Here is a tiny trained network, its code and every weight. The questions are about switching its units off for an input and a target symbol, where a switched-off unit gives its printed mean instead of its output.

import numpy as np


def w(rows, s, z=0):
    codes = np.array(rows[::2]) - 128.0
    scale = np.full(codes.shape[1], s)
    scale[-1] = z or s
    return codes * scale


def norm(h):
    return h / np.sqrt((h * h).mean(-1, keepdims=True) + 1e-5)


def f(y):
    return np.maximum(y, 0)


def softmax(a):
    e = np.exp(a - a.max(-1, keepdims=True))
    return e / e.sum(-1, keepdims=True)


def log_softmax(a):
    a = a - a.max(-1, keepdims=True)
    return a - np.log(np.exp(a).sum(-1, keepdims=True))


def net(x, mask):
    ids = ['Παβγδεζλμτφψω'.index(c) for c in x.split()]
    T = len(ids)
    res = E[ids] + P[:T]
    u = 0
    for l in range(2):
        r = norm(res)
        for j in range(2):
            rows = slice(4 * j, 4 * j + 4)
            q, k, v = (r @ M[l][rows].T for M in (Q, K, V))
            z = softmax(np.where(np.tri(T) > 0, q @ k.T / 4**0.5, -1e9)) @ v
            o = O[l][rows]
            res = res + np.where(mask[u + j], z, o[:, -1]) @ o[:, :-1]
        u += 2
        y = f(norm(res) @ A[l][:, :-1].T + A[l][:, -1])
        res = res + np.where(mask[u : u + 8], y, B[l][:, -1]) @ B[l][:, :-1]
        u += 8
    return log_softmax(norm(res)[-1] @ U[:, :-1].T + U[:, -1])


Q, K, V, O, A, B = {}, {}, {}, {}, {}, {}
E = w([
[107,173,116,115],'Π',
[145,104,137,110],'α',
[137,153,86,255],'β',
[62,83,212,140],'γ',
[123,164,146,79],'δ',
[99,142,104,117],'ε',
[135,106,128,114],'ζ',
[114,178,122,121],'λ',
[18,95,119,180],'μ',
[125,110,100,113],'τ',
[249,120,73,178],'φ',
[63,149,107,199],'ψ',
[105,72,165,74],'ω',
],0.0087)
P = w([
[121,3,121,152],'0',
[130,82,130,138],'1',
[147,136,153,131],'2',
[141,164,164,128],'3',
[143,167,175,122],'4',
[138,178,178,119],'5',
[132,163,183,116],'6',
],0.0021)
Q[0] = w([
[154,138,231,222],'L0H0',
[175,144,213,253],'L0H0',
[36,98,225,117],'L0H0',
[106,166,204,255],'L0H0',
[177,82,189,202],'L0H1',
[103,152,127,153],'L0H1',
[50,159,175,51],'L0H1',
[67,193,100,52],'L0H1',
],0.0063)
K[0] = w([
[147,68,122,230],'L0H0',
[139,87,107,236],'L0H0',
[35,38,116,154],'L0H0',
[91,109,129,254],'L0H0',
[124,39,106,163],'L0H1',
[100,144,119,146],'L0H1',
[64,174,147,28],'L0H1',
[121,214,140,63],'L0H1',
],0.0066)
V[0] = w([
[126,116,121,253],'L0H0',
[120,152,203,134],'L0H0',
[72,76,170,104],'L0H0',
[173,101,85,112],'L0H0',
[104,152,167,146],'L0H1',
[203,76,78,168],'L0H1',
[127,124,134,170],'L0H1',
[127,112,154,104],'L0H1',
],0.0047)
O[0] = w([
[120,136,93,254,50],'L0H0',
[103,57,230,169,7],'L0H0',
[73,66,167,54,176],'L0H0',
[99,230,34,82,192],'L0H0',
[212,118,168,124,72],'L0H1',
[33,216,79,195,129],'L0H1',
[129,168,130,198,94],'L0H1',
[132,134,55,47,122],'L0H1',
],0.0027,0.0018)
A[0] = w([
[37,4,141,108,63],'L0N0',
[166,66,131,133,53],'L0N1',
[33,155,201,82,170],'L0N2',
[97,87,98,204,108],'L0N3',
[55,165,196,171,150],'L0N4',
[164,76,81,36,90],'L0N5',
[32,130,135,84,131],'L0N6',
[118,59,93,120,4],'L0N7',
],0.0044,0.0027)
B[0] = w([
[199,91,194,64,188],'L0N0',
[102,158,209,173,130],'L0N1',
[177,17,212,99,237],'L0N2',
[78,190,10,45,158],'L0N3',
[58,58,252,101,165],'L0N4',
[86,218,141,143,252],'L0N5',
[206,97,194,166,229],'L0N6',
[145,247,52,71,132],'L0N7',
],0.0036,0.0031)
Q[1] = w([
[165,204,193,50],'L1H0',
[155,255,201,71],'L1H0',
[63,82,87,104],'L1H0',
[79,86,95,141],'L1H0',
[199,153,100,153],'L1H1',
[17,121,144,153],'L1H1',
[204,106,228,126],'L1H1',
[125,177,23,120],'L1H1',
],0.0068)
K[1] = w([
[185,162,88,17],'L1H0',
[161,107,38,33],'L1H0',
[26,140,178,129],'L1H0',
[73,109,151,163],'L1H0',
[216,147,22,161],'L1H1',
[63,9,123,44],'L1H1',
[121,145,130,254],'L1H1',
[167,177,81,24],'L1H1',
],0.0052)
V[1] = w([
[111,123,145,109],'L1H0',
[98,207,188,92],'L1H0',
[140,88,153,167],'L1H0',
[179,57,96,139],'L1H0',
[254,147,128,107],'L1H1',
[117,148,184,45],'L1H1',
[206,108,73,123],'L1H1',
[176,83,81,146],'L1H1',
],0.005)
O[1] = w([
[147,202,154,137,166],'L1H0',
[51,141,44,82,172],'L1H0',
[136,107,173,193,20],'L1H0',
[192,114,151,218,128],'L1H0',
[248,178,96,167,157],'L1H1',
[146,49,58,139,248],'L1H1',
[255,218,105,89,165],'L1H1',
[187,187,121,85,130],'L1H1',
],0.0039,0.0015)
A[1] = w([
[84,165,212,122,251],'L1N0',
[47,122,138,129,90],'L1N1',
[183,124,77,253,132],'L1N2',
[93,158,154,105,154],'L1N3',
[101,167,171,116,14],'L1N4',
[142,118,120,89,167],'L1N5',
[84,160,111,48,101],'L1N6',
[2,97,132,162,23],'L1N7',
],0.0068,0.0025)
B[1] = w([
[131,108,124,201,215],'L1N0',
[177,135,14,141,150],'L1N1',
[58,139,254,55,192],'L1N2',
[132,133,105,134,176],'L1N3',
[96,167,147,167,133],'L1N4',
[90,169,109,148,226],'L1N5',
[42,147,145,101,253],'L1N6',
[221,145,33,185,157],'L1N7',
],0.0062,0.0037)
U = w([
[155,98,103,94,3],'Π',
[183,92,85,57,27],'α',
[29,211,222,255,113],'β',
[107,22,205,183,221],'γ',
[126,95,156,69,105],'δ',
[187,43,43,59,124],'ε',
[179,110,60,78,16],'ζ',
[124,138,202,103,12],'λ',
[73,35,71,215,126],'μ',
[10,226,11,32,247],'τ',
[230,254,188,161,207],'φ',
[97,142,28,242,93],'ψ',
[141,48,214,74,56],'ω',
],0.0076,0.0053)

Each question gives the input, a string of symbols that net reads in full, and the target symbol t.
The units are the heads (4 rows each of Q, K, V and O) and the neurons (one row each of A and B). Each row of codes is followed by its name. A weight is (code - 128) times the scale printed after its matrix; where a second scale follows, it is the last column's (O, A, B and U).
mask holds one flag per unit, layer by layer, with each layer's heads first. A switched-off unit (its flag False) gives its mean, the last column of its rows in O or B, instead of its output. The means were averaged over made-up inputs and are rounded, as every weight is.
A unit's drop is (log p(t) with every unit on - log p(t) with that unit switched off) / (log p(t) with every unit on - log p(t) with every unit switched off).
The circuit of an input: a set's keep is (log p(t) with only the set's units on - log p(t) with every unit switched off) / (log p(t) with every unit on - log p(t) with every unit switched off). Starting from the 12 units with the biggest drops (on a tie, the unit counted first), units are removed one at a time, each time the one whose removal leaves the highest keep (on an exact tie, the one counted first), for as long as the keep stays at least 0.8.
circuit, biggest first: the units of the circuit, biggest drop first
most important unit: the unit with the biggest drop
k most important neurons: the k neurons with the biggest drops, biggest first
k most important neurons of layer l: the k neurons of layer l with the biggest drops, biggest first
drop of u: that unit's drop, to one decimal
input ε ω γ τ β ζ, target β: circuit, biggest first => (L1H1, L1N0)
input ψ ε ζ λ ε, target ψ: most important neuron => (L1N7)
input τ β ζ λ, target β: circuit, biggest first => (L1N0, L0N4)
input τ γ α, target γ: circuit, biggest first => (L1H1, L1H0)
input τ τ α φ ζ, target φ: 2 most important neurons of layer 0 => (L0N6, L0N3)
input β α τ β ε ε, target β: circuit, biggest first => (L1N0, L0N6)
input τ β α, target β: 2 most important neurons => (L1N0, L0N3)
input λ β ε ε, target β: circuit, biggest first => (L0H0, L0H1, L1N0, L1H1)
input ε ψ ζ, target ψ: circuit, biggest first => (L1H1, L1N7, L1N1, L1N0)
input γ γ α δ, target γ: circuit, biggest first => (L0H0, L1H1, L1N0)
input ε ε δ φ τ τ Π, target φ: 2 most important neurons => (L0N2, L0N3)
input λ τ φ ε β ζ, target β: 2 most important neurons of layer 0 => (L0N5, L0N3)
input τ φ α, target φ: 3 most important neurons => (L0N6, L0N3, L1N6)
input ε α ε ε, target ε: most important neuron of layer 0 => (L0N2)
input ε φ ε φ φ ψ, target ψ: 2 most important neurons of layer 1 => (L1N7, L1N1)
input τ ψ ε λ, target ψ: 3 most important neurons => (L1N7, L1N1, L1N0)
input λ ε ε ε, target ε: 3 most important neurons of layer 1 => (L1N6, L1N2, L1N0)
input φ τ α, target τ: 2 most important neurons => (L0N0, L0N2)
input τ τ φ Π μ, target μ: 2 most important neurons => (L1N7, L0N4)
input ω τ α φ λ, target φ: most important unit => L1H1
input τ τ ζ, target τ: drop of L0H0 => 2.9
input Π φ β ε φ Π, target φ: drop of L0N1 => 0.0
input μ γ δ γ λ ζ ε, target γ: drop of L0N2 => 0.2
input φ ζ ε ε, target φ: drop of L1H1 => 0.3
